Here is a tiny trained network, its code and every weight. The questions are about switching its units off for an input and a class, where a switched-off unit gives its printed mean instead of its output.

import numpy as np


def w(rows, s, z=0):
    codes = np.array(rows[::2]) - 128.0
    scale = np.full(codes.shape[1], s)
    scale[-1] = z or s
    return codes * scale


def norm(h):
    return h / np.sqrt((h * h).mean(-1, keepdims=True) + 1e-5)


def f(y):
    return y / 2 * (1 + np.tanh(0.7978845608 * (y + 0.044715 * y**3)))


def log_softmax(a):
    a = a - a.max(-1, keepdims=True)
    return a - np.log(np.exp(a).sum(-1, keepdims=True))


def net(x, mask):
    res = np.array(x, float).reshape(1, 7) / 4 @ E
    u = 0
    for l in range(2):
        y = f(norm(res) @ A[l][:, :-1].T + A[l][:, -1])
        res = res + np.where(mask[u : u + 11], y, B[l][:, -1]) @ B[l][:, :-1]
        u += 11
    return log_softmax(norm(res)[-1] @ U[:, :-1].T + U[:, -1])


A, B = {}, {}
E = w([
[188,84,148,183],'x0',
[95,174,196,108],'x1',
[123,161,214,110],'x2',
[62,140,76,131],'x3',
[172,131,104,53],'x4',
[110,167,71,253],'x5',
[180,248,123,155],'x6',
],0.0013)
A[0] = w([
[127,160,188,125,136],'0.n1',
[84,13,190,59,222],'0.n2',
[1,84,207,102,245],'0.n3',
[153,99,175,113,75],'0.n4',
[62,133,205,163,133],'0.n5',
[184,98,115,170,151],'0.n6',
[88,102,86,164,23],'0.n7',
[152,70,96,176,135],'0.n8',
[150,253,100,123,109],'0.n9',
[119,182,58,225,117],'0.n10',
[142,129,62,210,183],'0.n11',
],0.0048,0.0012)
B[0] = w([
[194,200,98,124,151],'0.n1',
[125,75,57,178,254],'0.n2',
[158,153,3,201,231],'0.n3',
[88,146,93,110,131],'0.n4',
[235,185,121,173,158],'0.n5',
[129,95,122,86,146],'0.n6',
[134,148,167,133,122],'0.n7',
[186,109,146,73,149],'0.n8',
[142,95,126,104,203],'0.n9',
[60,114,152,112,201],'0.n10',
[107,67,152,95,185],'0.n11',
],0.0037,0.0023)
A[1] = w([
[100,102,176,124,129],'1.n1',
[1,98,141,188,170],'1.n2',
[138,159,135,193,118],'1.n3',
[143,137,189,178,88],'1.n4',
[189,200,176,122,148],'1.n5',
[173,10,119,50,193],'1.n6',
[157,87,81,158,167],'1.n7',
[124,140,55,50,246],'1.n8',
[151,129,160,188,75],'1.n9',
[155,190,174,71,189],'1.n10',
[32,120,135,191,230],'1.n11',
],0.005,0.0012)
B[1] = w([
[121,183,67,143,124],'1.n1',
[28,185,201,52,189],'1.n2',
[116,125,101,19,138],'1.n3',
[82,136,79,67,116],'1.n4',
[87,204,151,202,160],'1.n5',
[186,179,252,208,254],'1.n6',
[109,85,168,78,191],'1.n7',
[20,150,156,198,220],'1.n8',
[119,149,81,29,119],'1.n9',
[160,232,53,238,164],'1.n10',
[84,116,201,115,184],'1.n11',
],0.0031,0.0026)
U = w([
[176,139,93,49,21],'0',
[137,66,86,139,95],'1',
[26,135,183,96,171],'2',
[189,120,84,121,40],'3',
[169,255,123,198,177],'4',
[186,53,218,171,187],'5',
[174,125,99,30,2],'6',
[74,70,56,159,142],'7',
],0.009,0.0064)

Each question gives the input, the list of numbers given to net, and the class t.
The units are the neurons (one row each of A and B). Each row of codes is followed by its name. A weight is (code - 128) times the scale printed after its matrix; where a second scale follows, it is the last column's (A, B and U).
mask holds one flag per neuron, layer by layer. A switched-off neuron (its flag False) gives its mean, the last column of its row in B, instead of its output. The means were averaged over made-up inputs and are rounded, as every weight is.
A unit's drop is (log p(t) with every unit on - log p(t) with that unit switched off) / (log p(t) with every unit on - log p(t) with every unit switched off).
The circuit of an input: a set's keep is (log p(t) with only the set's units on - log p(t) with every unit switched off) / (log p(t) with every unit on - log p(t) with every unit switched off). Starting from the 12 units with the biggest drops (on a tie, the unit counted first), units are removed one at a time, each time the one whose removal leaves the highest keep (on an exact tie, the one counted first), for as long as the keep stays at least 0.8.
units of the circuit, in order: the units of the circuit, biggest drop first
unit that matters most: the unit with the biggest drop
top k neurons: the k neurons with the biggest drops, biggest first
k most important neurons of layer l: the k neurons of layer l with the biggest drops, biggest first
input [-7,-7,-7,-5,2,-6,-2], class 5: units of the circuit, in order => [1.n6]
input [5,3,6,3,8,-3,-3], class 7: units of the circuit, in order => [0.n3; 0.n2]
input [-3,-3,-8,-7,3,7,-3], class 2: top 2 neurons => [0.n10; 0.n5]
input [7,-1,6,-1,-6,5,7], class 2: units of the circuit, in order => [0.n10; 0.n3]
input [-5,5,1,8,2,-7,3], class 7: top 2 neurons => [1.n6; 0.n3]
input [8,2,-8,4,0,2,8], class 5: units of the circuit, in order => [0.n11; 0.n3]
input [6,3,4,-1,-3,-4,2], class 4: top 2 neurons => [1.n5; 0.n1]
input [8,6,2,3,-5,-3,1], class 4: units of the circuit, in order => [0.n5; 0.n1]
input [-3,-8,2,1,-7,-2,5], class 2: units of the circuit, in order => [0.n10; 1.n2]
input [6,1,5,-5,0,-4,0], class 4: units of the circuit, in order => [0.n1; 1.n5; 0.n11]
input [2,0,3,-4,-1,8,5], class 2: top 2 neurons => [0.n10; 0.n11]
input [5,3,1,-8,-5,-4,0], class 4: 4 most important neurons of layer 0 => [0.n1; 0.n5; 0.n11; 0.n10]
input [0,-3,8,7,8,-3,-8], class 7: top 2 neurons => [0.n3; 0.n2]
input [-6,-7,3,-6,7,7,-8], class 5: top 2 neurons => [1.n6; 0.n8]
input [1,6,-4,0,-3,-8,-4], class 1: units of the circuit, in order => [0.n3]
input [3,-8,4,6,6,5,6], class 5: 2 most important neurons of layer 0 => [0.n11; 0.n9]
input [8,-1,8,6,-8,4,1], class 2: top 2 neurons => [0.n10; 1.n6]
input [-3,1,8,0,-4,-4,-2], class 3: 2 most important neurons of layer 0 => [0.n5; 0.n2]
input [7,3,-3,8,5,3,-4], class 5: top 2 neurons => [0.n8; 1.n6]
input [-8,6,8,-1,-6,-2,-4], class 4: unit that matters most => 0.n5
